Below are the code and all the weights of a small trained network. Each question names an input and a class and asks about switching units off, where a switched-off unit gives its printed mean instead of its output.

import numpy as np


def w(rows, s, z=0):
    codes = np.array(rows[::2]) - 128.0
    scale = np.full(codes.shape[1], s)
    scale[-1] = z or s
    return codes * scale


def f(y):
    return y / 2 * (1 + np.tanh(0.7978845608 * (y + 0.044715 * y**3)))


def log_softmax(a):
    a = a - a.max(-1, keepdims=True)
    return a - np.log(np.exp(a).sum(-1, keepdims=True))


def net(x, mask):
    res = np.array(x, float).reshape(1, 8) / 4 @ E
    y = f(res @ A[0][:, :-1].T + A[0][:, -1])
    res = res + np.where(mask, y, B[0][:, -1]) @ B[0][:, :-1]
    return log_softmax(res[-1] @ U[:, :-1].T + U[:, -1])


A, B = {}, {}
E = w([
[182,144,148,111,173,114,245,105],'x0',
[144,138,127,114,127,122,113,121],'x1',
[179,82,86,220,144,156,117,66],'x2',
[131,142,123,159,112,103,136,151],'x3',
[105,123,130,122,130,150,135,104],'x4',
[97,69,42,94,92,62,151,83],'x5',
[126,131,129,139,128,118,130,133],'x6',
[104,121,126,120,133,151,136,103],'x7',
],0.012)
A[0] = w([
[35,134,168,74,175,76,85,171,254],'N1',
[190,141,111,95,195,93,217,97,177],'N2',
[152,84,124,254,164,178,40,56,215],'N3',
[165,153,192,138,148,107,164,101,72],'N4',
[144,178,175,89,118,167,193,136,186],'N5',
[96,76,37,111,109,78,159,126,180],'N6',
[160,109,60,189,135,149,167,85,169],'N7',
[108,214,139,85,129,185,134,154,159],'N8',
[100,106,150,32,133,58,206,168,182],'N9',
[59,118,126,85,99,78,107,84,166],'N10',
[134,195,124,195,139,165,99,153,188],'N11',
[213,140,217,160,166,149,175,134,171],'N12',
[97,47,52,128,141,66,86,113,151],'N13',
],0.011,0.0067)
B[0] = w([
[16,214,97,93,59,151,54,143,252],'N1',
[113,106,89,130,198,113,253,71,222],'N2',
[217,60,203,96,146,150,108,165,247],'N3',
[121,102,155,154,51,80,131,55,162],'N4',
[74,182,193,180,109,143,233,169,205],'N5',
[149,70,65,119,88,51,114,83,226],'N6',
[191,80,149,134,185,70,153,109,197],'N7',
[75,192,111,143,69,164,120,165,204],'N8',
[143,254,33,127,68,107,168,108,231],'N9',
[120,137,75,95,90,139,95,102,201],'N10',
[147,143,185,93,208,170,102,181,202],'N11',
[83,160,186,198,176,164,179,122,226],'N12',
[166,109,102,123,104,56,71,96,215],'N13',
],0.0091,0.014)
U = w([
[18,184,183,77,103,207,45,247,164],'0',
[70,250,161,194,99,169,224,102,95],'1',
[80,171,9,138,70,110,44,97,252],'2',
[112,199,25,85,98,84,252,77,95],'3',
[188,74,173,121,168,254,55,234,191],'4',
[173,139,240,184,187,156,223,50,34],'5',
[217,90,127,110,98,48,53,81,52],'6',
[172,58,42,164,206,84,231,64,102],'7',
],0.0072,0.0014)

Each question gives the input, the list of numbers given to net, and the class t.
The units are the neurons (one row each of A and B). Each row of codes is followed by its name. A weight is (code - 128) times the scale printed after its matrix; where a second scale follows, it is the last column's (A, B and U).
mask holds one flag per neuron, in row order. A switched-off neuron (its flag False) gives its mean, the last column of its row in B, instead of its output. The means were averaged over made-up inputs and are rounded, as every weight is.
A unit's drop is (log p(t) with every unit on - log p(t) with that unit switched off) / (log p(t) with every unit on - log p(t) with every unit switched off).
The circuit of an input: a set's keep is (log p(t) with only the set's units on - log p(t) with every unit switched off) / (log p(t) with every unit on - log p(t) with every unit switched off). Starting from the 12 units with the biggest drops (on a tie, the unit counted first), units are removed one at a time, each time the one whose removal leaves the highest keep (on an exact tie, the one counted first), for as long as the keep stays at least 0.8.
units of the circuit, in order: the units of the circuit, biggest drop first
top k neurons: the k neurons with the biggest drops, biggest first
drop of u: that unit's drop, to one decimal
input [-5,6,6,2,-6,0,-1,2], class 4: units of the circuit, in order -> [N3]
input [1,-4,1,2,0,-2,-5,2], class 5: units of the circuit, in order -> [N1 N9]
input [-7,6,1,-7,8,1,-3,1], class 6: units of the circuit, in order -> [N3 N13]
input [8,3,-5,8,3,-1,7,5], class 1: top 2 neurons -> [N5 N12]
input [7,8,1,2,2,-2,-8,-6], class 5: top 2 neurons -> [N1 N2]
input [2,6,7,1,4,4,6,-3], class 7: top 2 neurons -> [N2 N1]
input [8,-1,1,1,-6,-3,0,0], class 5: top 3 neurons -> [N1 N2 N8]
input [-3,8,-4,6,0,0,8,3], class 0: top 3 neurons -> [N6 N13 N2]
input [0,0,-8,7,-2,4,-6,-4], class 2: top 2 neurons -> [N1 N2]
input [2,-1,7,5,-5,8,-7,4], class 7: top 3 neurons -> [N2 N1 N7]
input [-6,7,5,-1,-4,0,-1,1], class 4: drop of N3 -> 0.3
input [8,0,5,3,4,3,2,-2], class 7: drop of N1 -> 0.0
input [1,8,2,0,-7,6,-5,1], class 7: drop of N3 -> 0.1
input [0,3,2,-6,-5,-5,-7,2], class 4: drop of N2 -> 0.4
input [6,6,-4,2,2,-1,-4,-4], class 1: units of the circuit, in order -> [N5]
